[[  8  16  -7 -16 -42  12  -5 -12  -4  24 -24  -9  20 -13  -2]
 [  2  26   2 -14 -40  -2  -6 -14  -9  27 -10  -5  28  31   7]
 [ 15   4 -10 -19 -36  25  -4  -7 -17  29  19  20 -26  10   6]
 [  8  12  10 -24  29 -22 -20  11 -19  17  -3  39 -21  10 -16]
 [ -1  28  25 -20   2 -28 -10   0   7   9  -6 -12 -22  35   4]
 [ -4  32  21 -17 -16 -24  -7  -7  26 -12  -1  -6 -10  36   0]]
=>
[[ -4  32  21 -17 -16 -24  -7  -7  26 -12  -1  -6 -10  36   0]
 [ -1  28  25 -20   2 -28 -10   0   7   9  -6 -12 -22  35   4]
 [  8  12  10 -24  29 -22 -20  11 -19  17  -3  39 -21  10 -16]
 [ 15   4 -10 -19 -36  25  -4  -7 -17  29  19  20 -26  10   6]
 [  2  26   2 -14 -40  -2  -6 -14  -9  27 -10  -5  28  31   7]
 [  8  16  -7 -16 -42  12  -5 -12  -4  24 -24  -9  20 -13  -2]]

[[ -2  32  -3  -2 -17  12]
 [ 13 -24  24   8   0   9]
 [ -8 -14  -8 -28  12 -15]
 [ 16  -9  -5  12  -9  30]
 [-25  -3 -18  15  19   4]
 [-17  20   5  18  -7  21]
 [-18  23  -1  17  20   1]
 [-19  22   6  14  21   2]
 [-20 -14   2  -5   6  29]
 [-10   2   9   0  27  25]
 [  3  16   4  28 -18  12]
 [-18  23 -24  -9  -8  -7]]
=>
[[-18  23 -24  -9  -8  -7]
 [  3  16   4  28 -18  12]
 [-10   2   9   0  27  25]
 [-20 -14   2  -5   6  29]
 [-19  22   6  14  21   2]
 [-18  23  -1  17  20   1]
 [-17  20   5  18  -7  21]
 [-25  -3 -18  15  19   4]
 [ 16  -9  -5  12  -9  30]
 [ -8 -14  -8 -28  12 -15]
 [ 13 -24  24   8   0   9]
 [ -2  32  -3  -2 -17  12]]

[[-23 -24 -19 -28  31 -23  -5   4  28   9   0 -36  20]
 [ -1 -28 -31 -13  34  21  -9 -29  25 -29  16  25 -19]
 [ 28   8 -26  22  21  29  11  31 -11  16 -26 -24  19]
 [-16  -2 -21 -11  23 -30 -14   7 -29 -25  25  10 -27]
 [  2 -15  -8  22 -32  24  27  -8  -3 -27  30 -34 -22]
 [  7  14 -10 -13  -1   1 -26 -12 -31  28  30 -31  23]]
=>
[[  7  14 -10 -13  -1   1 -26 -12 -31  28  30 -31  23]
 [  2 -15  -8  22 -32  24  27  -8  -3 -27  30 -34 -22]
 [-16  -2 -21 -11  23 -30 -14   7 -29 -25  25  10 -27]
 [ 28   8 -26  22  21  29  11  31 -11  16 -26 -24  19]
 [ -1 -28 -31 -13  34  21  -9 -29  25 -29  16  25 -19]
 [-23 -24 -19 -28  31 -23  -5   4  28   9   0 -36  20]]

[[-16  -9  -1  -1  -3   7  -6 -14  13  14]
 [ 22  39  -1 -18  17  13  -4 -34  11   7]
 [-13 -20  -3   7 -11  -7   5  17  -3  -4]
 [  0  -1   0   0   0   0   0   0   0   0]
 [-21 -18 -15   3 -22 -12   5  16  10  -1]
 [ 21  16  10  -3  12  -3   8  -5  -5  -5]
 [ 15  20   9  -6  18   7  -3 -14 -19   2]
 [-18 -44  22  10   7   9 -12   7 -39  32]]
=>
[[-18 -44  22  10   7   9 -12   7 -39  32]
 [ 15  20   9  -6  18   7  -3 -14 -19   2]
 [ 21  16  10  -3  12  -3   8  -5  -5  -5]
 [-21 -18 -15   3 -22 -12   5  16  10  -1]
 [  0  -1   0   0   0   0   0   0   0   0]
 [-13 -20  -3   7 -11  -7   5  17  -3  -4]
 [ 22  39  -1 -18  17  13  -4 -34  11   7]
 [-16  -9  -1  -1  -3   7  -6 -14  13  14]]

[[ 24   2  27  -4]
 [ 14  14 -35  39]
 [-23 -26 -15  -7]
 [-11 -17  -7  -7]
 [ 37  32  25   5]
 [ 24  22 -24  34]
 [ 12  11  10   5]
 [ -8  -8   3  -1]
 [-10   8  -6 -18]
 [-29 -20   8 -31]
 [-10   1 -20  10]]
=>
[[-10   1 -20  10]
 [-29 -20   8 -31]
 [-10   8  -6 -18]
 [ -8  -8   3  -1]
 [ 12  11  10   5]
 [ 24  22 -24  34]
 [ 37  32  25   5]
 [-11 -17  -7  -7]
 [-23 -26 -15  -7]
 [ 14  14 -35  39]
 [ 24   2  27  -4]]

[[ -6 -42   3  16  -5 -33   5 -26  26]
 [-14   2  -4   4  12  -5 -12 -15  -1]
 [ -3  -2   0  -1   6  -2  -2  -4  -1]
 [-15   0  -4  -3  28  -6 -15 -17  -9]
 [ 28 -22  10 -17   0  -3  25  27   0]
 [ 22  10   4 -23  10  17  12  32 -19]
 [ 30 -10   8 -18  -4   6  24  32  -5]
 [ 11 -11   4  -6   0  -3  10   8   2]]
=>
[[ 11 -11   4  -6   0  -3  10   8   2]
 [ 30 -10   8 -18  -4   6  24  32  -5]
 [ 22  10   4 -23  10  17  12  32 -19]
 [ 28 -22  10 -17   0  -3  25  27   0]
 [-15   0  -4  -3  28  -6 -15 -17  -9]
 [ -3  -2   0  -1   6  -2  -2  -4  -1]
 [-14   2  -4   4  12  -5 -12 -15  -1]
 [ -6 -42   3  16  -5 -33   5 -26  26]]
---
[[-28   5  -5  11   9  -4]
 [-17   1  -5   2   9  -4]
 [ 33 -11  -2 -23  -3   0]
 [ -3 -27 -33   5 -12  16]
 [ 18   1   5  -9 -11  -2]
 [  3  12  11   0 -10  -6]
 [ 22  -2  14   6   0  12]
 [  6  22  29   2   4  -8]
 [-14  -6  -8  20   1  13]
 [  2 -15  -9   4   9  11]
 [-15  -7  -9  21   2  14]
 [ 12   5   2 -29   1 -19]]
=>
[[-17   1  -5   2   9  -4]
 [ -3 -27 -33   5 -12  16]
 [  3  12  11   0 -10  -6]
 [  6  22  29   2   4  -8]
 [  2 -15  -9   4   9  11]
 [ 12   5   2 -29   1 -19]]

[[ -1  -2  -2  -2  -1   0]
 [ -2  -3  -4 -10   1   2]
 [  3   2   3   2   2   1]
 [-40  -3  -5  -2 -42 -45]
 [  6   9   8   5   6   4]
 [  1   0   1   1   0   0]
 [  0   2   5   7  -3  -5]
 [  0  -7  -6  -7   1   4]
 [ 32   8   6   1  36  37]
 [  3 -37 -35 -31   7  22]
 [ 11  33  33  40   3  -9]]
=>
[[ -2  -3  -4 -10   1   2]
 [-40  -3  -5  -2 -42 -45]
 [  1   0   1   1   0   0]
 [  0  -7  -6  -7   1   4]
 [  3 -37 -35 -31   7  22]]

[[-28 -27 -26 -31 -33 -23 -37 -37 -30 -29]
 [ 17  23  28  39  34  26  39  31  22  26]
 [ 29  23  33  22  17  25  17  19  21  30]
 [ 30  34  45  19  23  28  26  19  23  40]
 [ 19  15  11  37  31  24  32  33  24  12]]
=>
[[17 23 28 39 34 26 39 31 22 26]
 [30 34 45 19 23 28 26 19 23 40]]

[[ 11  31  26  15  33  19  18]
 [ 40  17  22  26  14  22  20]
 [-20 -23 -22 -10 -22 -23 -15]
 [ 38  14  12  30  18  20  24]]
=>
[[40 17 22 26 14 22 20]
 [38 14 12 30 18 20 24]]

[[ 43  39  43  37  38  29]
 [-33 -32 -32 -44 -34 -28]]
=>
[[-33 -32 -32 -44 -34 -28]]

[[ -4  -1  -5   3  -5  -1   9  -2   2  12  -1  -1  10]
 [  1 -22   0   3  -1   2  21  29 -38 -35   3   0  -7]
 [  0 -16   0  -1  -7  -8  20  13 -21 -34   1   3  -4]
 [  0   6   1  -5   0  -2  -7  19  19   2  -3  -5  -1]]
=>
[[  1 -22   0   3  -1   2  21  29 -38 -35   3   0  -7]
 [  0   6   1  -5   0  -2  -7  19  19   2  -3  -5  -1]]
